Here is a tiny trained network, its code and every weight. The questions are about switching its units off for an input and a class, where a switched-off unit gives its printed mean instead of its output.

import numpy as np


def w(rows, s, z=0):
    codes = np.array(rows[::2]) - 128.0
    scale = np.full(codes.shape[1], s)
    scale[-1] = z or s
    return codes * scale


def norm(h):
    return h / np.sqrt((h * h).mean(-1, keepdims=True) + 1e-5)


def f(y):
    return np.maximum(y, 0)


def log_softmax(a):
    a = a - a.max(-1, keepdims=True)
    return a - np.log(np.exp(a).sum(-1, keepdims=True))


def net(x, mask):
    res = np.array(x, float).reshape(1, 4) / 4 @ E
    u = 0
    for l in range(4):
        y = f(norm(res) @ A[l][:, :-1].T + A[l][:, -1])
        res = res + np.where(mask[u : u + 9], y, B[l][:, -1]) @ B[l][:, :-1]
        u += 9
    return log_softmax(norm(res)[-1] @ U[:, :-1].T + U[:, -1])


A, B = {}, {}
E = w([
[254,78,82,125,169,113,174,115,81,55,185],'x0',
[111,90,92,185,107,189,140,147,153,162,206],'x1',
[181,96,187,153,92,61,139,137,193,162,142],'x2',
[191,120,123,150,171,186,127,152,141,204,64],'x3',
],0.009)
A[0] = w([
[148,149,59,145,220,201,83,95,155,135,57,106],'0.n0',
[42,152,164,162,190,154,203,146,172,242,114,115],'0.n1',
[80,127,161,92,139,142,100,94,131,107,152,50],'0.n2',
[112,83,129,128,110,217,173,170,118,149,243,78],'0.n3',
[48,110,150,87,119,131,111,128,149,87,201,53],'0.n4',
[191,113,138,107,125,244,122,139,145,147,3,4],'0.n5',
[163,199,134,53,159,20,96,67,76,126,105,169],'0.n6',
[84,158,165,122,76,173,149,178,113,120,76,92],'0.n7',
[36,191,103,131,187,219,120,150,70,34,109,68],'0.n8',
],0.0053,0.0037)
B[0] = w([
[123,85,154,95,125,130,137,124,150,205,153,217],'0.n0',
[212,126,103,216,159,126,57,91,58,94,231,253],'0.n1',
[161,142,137,111,161,3,103,133,159,137,193,148],'0.n2',
[117,236,81,252,108,174,134,76,220,85,111,207],'0.n3',
[66,88,85,163,39,58,198,86,98,157,127,175],'0.n4',
[190,75,116,102,149,122,195,28,91,169,125,196],'0.n5',
[145,190,71,204,84,211,194,124,231,75,151,244],'0.n6',
[160,200,68,144,191,108,90,93,90,109,164,190],'0.n7',
[166,36,214,24,156,234,50,180,176,100,216,233],'0.n8',
],0.0051)
A[1] = w([
[142,194,180,40,119,121,122,118,103,75,3,72],'1.n0',
[62,146,136,92,150,167,149,153,108,111,109,2],'1.n1',
[153,109,170,206,151,175,78,107,186,106,163,119],'1.n2',
[62,133,198,103,117,136,103,142,105,209,108,113],'1.n3',
[191,160,174,33,124,109,144,130,102,125,166,161],'1.n4',
[136,78,203,125,83,88,143,186,136,151,119,54],'1.n5',
[172,147,155,87,203,94,123,59,123,125,64,116],'1.n6',
[54,157,160,122,66,138,96,99,168,109,142,129],'1.n7',
[152,55,230,147,95,45,119,137,220,154,139,24],'1.n8',
],0.0076,0.0026)
B[1] = w([
[40,114,117,254,79,224,205,140,199,91,119,181],'1.n0',
[177,125,161,117,183,105,143,172,104,97,207,146],'1.n1',
[154,150,129,107,111,94,128,107,175,53,69,255],'1.n2',
[224,172,151,129,132,99,93,154,65,109,92,186],'1.n3',
[123,205,106,165,109,100,116,131,186,130,135,179],'1.n4',
[151,96,122,28,137,154,109,208,160,121,116,149],'1.n5',
[76,105,154,188,169,103,140,124,150,99,175,184],'1.n6',
[190,150,109,143,165,99,136,93,78,133,122,225],'1.n7',
[94,119,158,70,178,181,82,189,200,98,178,209],'1.n8',
],0.0073,0.0067)
A[2] = w([
[48,194,190,154,54,137,52,145,140,155,88,62],'2.n0',
[57,111,114,31,199,206,146,115,49,101,104,92],'2.n1',
[65,138,143,55,128,73,183,96,109,74,98,65],'2.n2',
[80,121,67,189,101,254,127,157,145,142,169,56],'2.n3',
[204,147,86,124,133,156,95,192,101,136,144,194],'2.n4',
[171,132,183,120,215,142,212,131,150,182,131,108],'2.n5',
[50,90,127,56,24,49,145,120,56,63,123,23],'2.n6',
[155,228,98,120,103,106,123,106,121,151,72,3],'2.n7',
[157,130,127,129,132,85,97,91,223,84,178,135],'2.n8',
],0.0066,0.0019)
B[2] = w([
[171,179,98,148,174,117,112,72,68,71,185,173],'2.n0',
[135,74,187,45,93,133,38,240,254,155,188,161],'2.n1',
[117,104,106,164,87,96,177,115,177,194,182,147],'2.n2',
[81,161,186,171,83,80,155,133,190,123,120,201],'2.n3',
[122,117,145,130,105,64,100,181,92,61,85,189],'2.n4',
[83,130,108,113,72,128,118,142,91,188,120,172],'2.n5',
[79,61,200,92,148,108,190,112,116,221,113,149],'2.n6',
[128,118,138,98,104,119,76,88,103,120,83,149],'2.n7',
[73,116,98,87,104,175,135,118,95,114,113,254],'2.n8',
],0.0077,0.0082)
A[3] = w([
[186,91,124,151,153,148,132,160,156,130,88,67],'3.n0',
[171,75,77,94,122,58,145,133,120,99,155,123],'3.n1',
[59,90,47,106,48,198,69,75,103,123,128,202],'3.n2',
[115,80,118,187,160,119,118,128,112,230,138,160],'3.n3',
[72,135,176,55,130,76,177,91,142,71,131,252],'3.n4',
[175,105,154,177,169,173,106,161,118,243,2,29],'3.n5',
[159,123,89,99,86,153,55,91,128,114,8,118],'3.n6',
[151,88,60,144,100,143,215,187,83,35,181,72],'3.n7',
[126,139,113,139,80,97,98,126,100,215,160,246],'3.n8',
],0.0072,0.002)
B[3] = w([
[51,162,130,105,66,167,98,96,115,120,199,173],'3.n0',
[99,167,120,105,150,169,76,91,96,170,70,180],'3.n1',
[208,131,114,83,167,91,195,164,181,139,29,217],'3.n2',
[115,132,143,100,143,106,211,157,100,149,72,160],'3.n3',
[155,24,90,161,103,198,134,182,76,243,117,251],'3.n4',
[3,39,95,108,75,69,165,84,76,131,232,203],'3.n5',
[147,126,101,78,179,86,186,152,84,171,162,191],'3.n6',
[93,195,204,157,171,77,64,108,87,180,103,253],'3.n7',
[170,97,152,129,169,143,190,81,91,123,62,168],'3.n8',
],0.0065,0.0059)
U = w([
[89,178,106,246,93,150,185,107,218,70,113,156],'0',
[121,97,155,26,143,161,43,218,199,98,168,177],'1',
[60,47,121,104,105,100,180,94,47,207,162,169],'2',
[169,193,132,144,195,78,10,79,19,110,110,93],'3',
[192,102,103,72,175,117,195,147,125,134,42,8],'4',
],0.011,0.0014)

Each question gives the input, the list of numbers given to net, and the class t.
The units are the neurons (one row each of A and B). Each row of codes is followed by its name. A weight is (code - 128) times the scale printed after its matrix; where a second scale follows, it is the last column's (A, B and U).
mask holds one flag per neuron, layer by layer. A switched-off neuron (its flag False) gives its mean, the last column of its row in B, instead of its output. The means were averaged over made-up inputs and are rounded, as every weight is.
A unit's drop is (log p(t) with every unit on - log p(t) with that unit switched off) / (log p(t) with every unit on - log p(t) with every unit switched off).
The circuit of an input: a set's keep is (log p(t) with only the set's units on - log p(t) with every unit switched off) / (log p(t) with every unit on - log p(t) with every unit switched off). Starting from the 12 units with the biggest drops (on a tie, the unit counted first), units are removed one at a time, each time the one whose removal leaves the highest keep (on an exact tie, the one counted first), for as long as the keep stays at least 0.8.
units of the circuit, in order: the units of the circuit, biggest drop first
unit that matters most: the unit with the biggest drop
top k neurons: the k neurons with the biggest drops, biggest first
k most important neurons of layer l: the k neurons of layer l with the biggest drops, biggest first
input [-6,-5,3,3], class 3: units of the circuit, in order => (2.n0)
input [5,4,-2,-3], class 3: top 4 neurons => (3.n7; 1.n0; 0.n6; 1.n8)
input [8,-6,8,2], class 1: 4 most important neurons of layer 1 => (1.n8; 1.n7; 1.n5; 1.n3)
input [-2,5,-6,7], class 2: top 4 neurons => (3.n5; 1.n8; 0.n5; 0.n0)
input [7,-7,-2,6], class 0: units of the circuit, in order => (1.n0; 0.n1; 1.n6; 1.n4)
input [6,-6,6,-3], class 0: units of the circuit, in order => (1.n4; 0.n6)
input [-3,-5,-5,2], class 0: 3 most important neurons of layer 1 => (1.n0; 1.n4; 1.n8)
input [-7,-7,5,4], class 0: top 3 neurons => (1.n0; 1.n6; 3.n7)
input [7,-6,6,-1], class 3: top 4 neurons => (3.n7; 2.n3; 0.n8; 3.n1)
input [2,-6,-4,7], class 2: top 4 neurons => (0.n5; 0.n0; 2.n5; 3.n5)
input [4,6,-6,-2], class 0: top 3 neurons => (0.n3; 2.n3; 1.n8)
input [-3,2,3,-2], class 4: top 4 neurons => (2.n8; 3.n2; 0.n8; 0.n1)
input [1,-7,-1,-8], class 2: top 3 neurons => (2.n6; 3.n4; 0.n4)
input [2,6,7,6], class 1: top 3 neurons => (0.n6; 1.n8; 1.n0)
input [8,8,-7,0], class 0: units of the circuit, in order => (0.n3)
input [5,-3,3,6], class 2: top 2 neurons => (2.n5; 0.n1)
input [7,-8,-4,-7], class 0: 2 most important neurons of layer 0 => (0.n6; 0.n1)
input [-7,-4,7,-8], class 2: top 3 neurons => (0.n8; 3.n4; 0.n4)
input [-1,-7,-7,-3], class 0: 3 most important neurons of layer 1 => (1.n0; 1.n4; 1.n8)
input [2,2,-4,-2], class 1: unit that matters most => 0.n8
input [-4,6,7,7], class 1: 3 most important neurons of layer 0 => (0.n6; 0.n7; 0.n4)
input [8,-7,8,-4], class 1: top 2 neurons => (1.n8; 0.n1)
input [8,-3,6,8], class 2: top 2 neurons => (2.n5; 0.n1)
input [0,-8,1,7], class 0: top 2 neurons => (1.n0; 1.n6)
input [5,-2,3,-6], class 2: 2 most important neurons of layer 1 => (1.n7; 1.n3)
input [-3,-6,8,5], class 1: 2 most important neurons of layer 1 => (1.n8; 1.n5)
input [-4,-5,-8,-2], class 1: units of the circuit, in order => (2.n1)
